Here is a tiny trained network, its code and every weight. The questions are about switching its units off for an input and a class, where a switched-off unit gives its printed mean instead of its output.

import numpy as np


def w(rows, s, z=0):
    codes = np.array(rows[::2]) - 128.0
    scale = np.full(codes.shape[1], s)
    scale[-1] = z or s
    return codes * scale


def f(y):
    return np.maximum(y, 0)


def log_softmax(a):
    a = a - a.max(-1, keepdims=True)
    return a - np.log(np.exp(a).sum(-1, keepdims=True))


def net(x, mask):
    res = np.array(x, float).reshape(1, 6) / 4 @ E
    y = f(res @ A[0][:, :-1].T + A[0][:, -1])
    res = res + np.where(mask, y, B[0][:, -1]) @ B[0][:, :-1]
    return log_softmax(res[-1] @ U[:, :-1].T + U[:, -1])


A, B = {}, {}
E = w([
[208,55,131,139,156,206,144,106,103,205,203],'x0',
[95,120,194,70,81,85,191,147,124,118,203],'x1',
[179,197,149,124,183,144,169,251,158,110,105],'x2',
[102,155,104,118,205,116,121,142,2,192,216],'x3',
[168,144,166,191,140,30,169,78,121,119,80],'x4',
[135,120,82,182,92,71,180,163,174,77,123],'x5',
],0.01)
A[0] = w([
[128,182,120,161,213,56,244,162,51,125,151,155],'n1',
[89,176,166,170,70,105,106,129,151,76,137,212],'n2',
[81,148,135,86,59,156,179,146,160,179,179,114],'n3',
[72,83,109,149,79,111,146,55,118,169,143,199],'n4',
[105,150,89,174,161,215,123,199,124,126,104,227],'n5',
[122,161,117,162,103,165,186,100,179,118,95,87],'n6',
[108,105,130,153,88,190,88,68,154,122,129,55],'n7',
[198,119,103,134,206,146,121,78,104,167,176,252],'n8',
[64,187,100,85,151,186,73,116,63,149,125,126],'n9',
[145,106,133,131,82,121,191,139,172,106,135,109],'n10',
],0.011,0.0049)
B[0] = w([
[145,219,154,120,254,235,72,172,225,137,119,252],'n1',
[174,124,166,116,98,195,155,166,161,48,147,220],'n2',
[106,115,139,56,84,113,170,125,167,82,206,203],'n3',
[240,104,195,69,206,118,161,166,102,111,137,226],'n4',
[209,110,123,119,208,195,140,187,164,100,156,226],'n5',
[107,104,93,88,57,72,137,148,153,105,136,181],'n6',
[155,180,104,165,208,54,57,132,151,129,50,174],'n7',
[132,140,189,186,175,127,38,157,142,52,65,253],'n8',
[109,59,147,160,69,153,154,110,94,39,107,235],'n9',
[170,80,79,113,47,139,167,77,40,51,198,191],'n10',
],0.0079,0.013)
U = w([
[113,98,149,88,13,129,167,94,117,91,146,153],'0',
[134,102,141,176,116,77,99,6,78,126,118,22],'1',
[128,71,101,172,102,117,104,128,147,150,130,25],'2',
[136,139,190,101,197,180,113,144,132,125,137,253],'3',
[49,110,111,140,75,169,116,115,88,167,108,26],'4',
[100,194,127,108,109,140,157,85,152,144,139,21],'5',
],0.013,0.0028)

Each question gives the input, the list of numbers given to net, and the class t.
The units are the neurons (one row each of A and B). Each row of codes is followed by its name. A weight is (code - 128) times the scale printed after its matrix; where a second scale follows, it is the last column's (A, B and U).
mask holds one flag per neuron, in row order. A switched-off neuron (its flag False) gives its mean, the last column of its row in B, instead of its output. The means were averaged over made-up inputs and are rounded, as every weight is.
A unit's drop is (log p(t) with every unit on - log p(t) with that unit switched off) / (log p(t) with every unit on - log p(t) with every unit switched off).
The circuit of an input: a set's keep is (log p(t) with only the set's units on - log p(t) with every unit switched off) / (log p(t) with every unit on - log p(t) with every unit switched off). Starting from all 10 units, units are removed one at a time, each time the one whose removal leaves the highest keep (on an exact tie, the one counted first), for as long as the keep stays at least 0.8.
units of the circuit, in order: the units of the circuit, biggest drop first
k most important neurons: the k neurons with the biggest drops, biggest first
drop when u is switched off: that unit's drop, to one decimal
input [4,-3,-3,-8,8,1], class 1: 3 most important neurons => [n7, n3, n9]
input [8,1,-4,-6,3,-5], class 1: units of the circuit, in order => [n1]
input [-1,-6,-6,-8,-4,2], class 2: units of the circuit, in order => [n7, n1]
input [2,8,-4,3,-1,-5], class 0: 2 most important neurons => [n1, n3]
input [4,-6,2,-3,8,-1], class 1: units of the circuit, in order => [n1, n4]
input [-1,-6,-4,2,8,-5], class 1: 4 most important neurons => [n5, n1, n2, n3]
input [4,8,0,3,-4,8], class 0: 4 most important neurons => [n3, n10, n5, n8]
input [-1,-1,-4,-2,2,2], class 0: 4 most important neurons => [n1, n8, n5, n2]
input [0,0,-2,-3,6,-2], class 1: 3 most important neurons => [n1, n3, n5]
input [-6,-3,-5,3,-3,-5], class 1: 2 most important neurons => [n1, n9]
input [6,-2,-4,-8,5,0], class 1: 2 most important neurons => [n7, n1]
input [-3,7,4,2,-7,-4], class 0: drop when n5 is switched off => 0.0
input [1,0,8,-5,-4,8], class 0: drop when n10 is switched off => 0.1
input [-5,2,-4,-3,5,-3], class 0: units of the circuit, in order => [n1]
